Here is a tiny trained network, its code and every weight. The questions are about switching its units off for an input and a target symbol, where a switched-off unit gives its printed mean instead of its output.

import numpy as np


def w(rows, s, z=0):
    codes = np.array(rows[::2]) - 128.0
    scale = np.full(codes.shape[1], s)
    scale[-1] = z or s
    return codes * scale


def norm(h):
    return h / np.sqrt((h * h).mean(-1, keepdims=True) + 1e-5)


def f(y):
    return np.maximum(y, 0)


def softmax(a):
    e = np.exp(a - a.max(-1, keepdims=True))
    return e / e.sum(-1, keepdims=True)


def log_softmax(a):
    a = a - a.max(-1, keepdims=True)
    return a - np.log(np.exp(a).sum(-1, keepdims=True))


def net(x, mask):
    ids = ['ΓΘΛΦΨβδεζημπτ'.index(c) for c in x.split()]
    T = len(ids)
    res = E[ids] + P[:T]
    r = norm(res)
    for j in range(2):
        rows = slice(4 * j, 4 * j + 4)
        q, k, v = (r @ M[0][rows].T for M in (Q, K, V))
        z = softmax(np.where(np.tri(T) > 0, q @ k.T / 4**0.5, -1e9)) @ v
        o = O[0][rows]
        res = res + np.where(mask[j], z, o[:, -1]) @ o[:, :-1]
    y = f(norm(res) @ A[0][:, :-1].T + A[0][:, -1])
    res = res + np.where(mask[2:26], y, B[0][:, -1]) @ B[0][:, :-1]
    return log_softmax(norm(res)[-1] @ U[:, :-1].T + U[:, -1])


Q, K, V, O, A, B = {}, {}, {}, {}, {}, {}
E = w([
[122,182,121],'Γ',
[144,179,74],'Θ',
[154,61,185],'Λ',
[116,137,197],'Φ',
[129,167,113],'Ψ',
[148,175,180],'β',
[146,85,159],'δ',
[148,175,77],'ε',
[137,192,41],'ζ',
[157,86,126],'η',
[142,147,77],'μ',
[254,79,62],'π',
[81,132,141],'τ',
],0.0088)
P = w([
[80,111,207],'0',
[99,140,98],'1',
[131,86,44],'2',
[152,95,17],'3',
[156,67,24],'4',
[142,15,89],'5',
[140,115,4],'6',
],0.0017)
Q[0] = w([
[165,155,97],'h0',
[146,52,99],'h0',
[124,136,100],'h0',
[113,189,158],'h0',
[203,150,73],'h1',
[85,130,129],'h1',
[166,110,151],'h1',
[75,158,254],'h1',
],0.0078)
K[0] = w([
[107,134,124],'h0',
[79,16,127],'h0',
[153,177,92],'h0',
[130,201,191],'h0',
[88,116,96],'h1',
[81,165,166],'h1',
[204,14,91],'h1',
[225,179,253],'h1',
],0.0062)
V[0] = w([
[155,189,168],'h0',
[169,56,106],'h0',
[110,76,179],'h0',
[1,159,116],'h0',
[103,190,117],'h1',
[175,163,135],'h1',
[82,140,123],'h1',
[173,147,78],'h1',
],0.0076)
O[0] = w([
[205,47,250,75],'h0',
[107,154,38,235],'h0',
[116,181,156,114],'h0',
[28,42,134,3],'h0',
[121,75,174,97],'h1',
[254,179,248,142],'h1',
[93,87,156,94],'h1',
[109,196,234,206],'h1',
],0.0038,0.0028)
A[0] = w([
[97,105,157,199],'n0',
[116,101,158,202],'n1',
[17,129,84,226],'n2',
[150,175,172,181],'n3',
[92,159,160,177],'n4',
[198,103,200,39],'n5',
[177,61,20,185],'n6',
[142,157,144,102],'n7',
[165,43,135,62],'n8',
[147,118,94,90],'n9',
[46,27,37,112],'n10',
[210,140,159,75],'n11',
[144,113,118,98],'n12',
[19,95,136,151],'n13',
[68,227,130,158],'n14',
[191,3,115,148],'n15',
[67,93,135,108],'n16',
[67,186,152,110],'n17',
[112,47,206,130],'n18',
[116,192,82,153],'n19',
[101,197,89,247],'n20',
[185,130,71,210],'n21',
[54,94,93,177],'n22',
[69,126,161,110],'n23',
],0.0053,0.0015)
B[0] = w([
[128,138,76,142],'n0',
[114,164,66,143],'n1',
[140,1,135,168],'n2',
[113,137,92,170],'n3',
[114,158,72,145],'n4',
[108,109,167,157],'n5',
[66,137,144,255],'n6',
[178,113,86,144],'n7',
[93,141,140,140],'n8',
[129,146,147,162],'n9',
[161,93,93,165],'n10',
[124,73,114,172],'n11',
[106,145,114,136],'n12',
[132,91,88,149],'n13',
[94,150,173,183],'n14',
[87,202,120,161],'n15',
[165,103,117,139],'n16',
[151,130,63,143],'n17',
[134,146,105,152],'n18',
[108,121,204,222],'n19',
[78,87,182,237],'n20',
[84,155,164,254],'n21',
[143,53,39,151],'n22',
[139,136,105,138],'n23',
],0.0039,0.0042)
U = w([
[128,65,136,45],'Γ',
[75,155,115,105],'Θ',
[145,88,158,48],'Λ',
[165,127,119,25],'Φ',
[210,116,178,119],'Ψ',
[135,110,116,5],'β',
[116,97,148,6],'δ',
[64,9,18,255],'ε',
[243,161,52,133],'ζ',
[68,164,138,85],'η',
[79,254,42,225],'μ',
[230,126,192,203],'π',
[77,127,170,52],'τ',
],0.0072,0.0031)

Each question gives the input, a string of symbols that net reads in full, and the target symbol t.
The units are the heads (4 rows each of Q, K, V and O) and the neurons (one row each of A and B). Each row of codes is followed by its name. A weight is (code - 128) times the scale printed after its matrix; where a second scale follows, it is the last column's (O, A, B and U).
mask holds one flag per unit, heads first, then neurons. A switched-off unit (its flag False) gives its mean, the last column of its rows in O or B, instead of its output. The means were averaged over made-up inputs and are rounded, as every weight is.
A unit's drop is (log p(t) with every unit on - log p(t) with that unit switched off) / (log p(t) with every unit on - log p(t) with every unit switched off).
The circuit of an input: a set's keep is (log p(t) with only the set's units on - log p(t) with every unit switched off) / (log p(t) with every unit on - log p(t) with every unit switched off). Starting from the 12 units with the biggest drops (on a tie, the unit counted first), units are removed one at a time, each time the one whose removal leaves the highest keep (on an exact tie, the one counted first), for as long as the keep stays at least 0.8.
units of the circuit, in order: the units of the circuit, biggest drop first
unit that matters most: the unit with the biggest drop
heads that matter: for each layer, one digit per head in row order, 1 if its drop is at least 0.15 and else 0, layers parted by /
drop of u: that unit's drop, to one decimal
input μ η τ Θ Φ, target ε: heads that matter	11
input ε ε Θ, target π: heads that matter	11
input τ Θ Λ η, target μ: heads that matter	00
input τ Φ η Λ, target μ: unit that matters most	n15
input η Φ η Θ Φ, target μ: heads that matter	11
input η τ Γ, target ε: heads that matter	10
input Θ μ ζ δ τ Ψ, target ε: heads that matter	11
input Θ δ τ Γ, target ε: heads that matter	11
input ζ ζ Θ η τ η Ψ, target ε: units of the circuit, in order	(h0, n2)
input η η Θ η δ, target μ: heads that matter	00
input η Θ τ, target ε: heads that matter	00
input δ η τ Θ, target ε: units of the circuit, in order	(h1, h0, n2)
input Θ Γ η τ δ μ, target ε: heads that matter	01
input Θ δ Θ η Γ η, target μ: unit that matters most	h0
input η Ψ ε η τ ε, target ε: heads that matter	11
input Θ η τ, target ε: heads that matter	00
input η τ ζ, target ε: drop of h0	0.4
input ζ η τ ζ, target ε: drop of n2	0.2
input Θ μ τ Θ, target ε: drop of h1	0.2
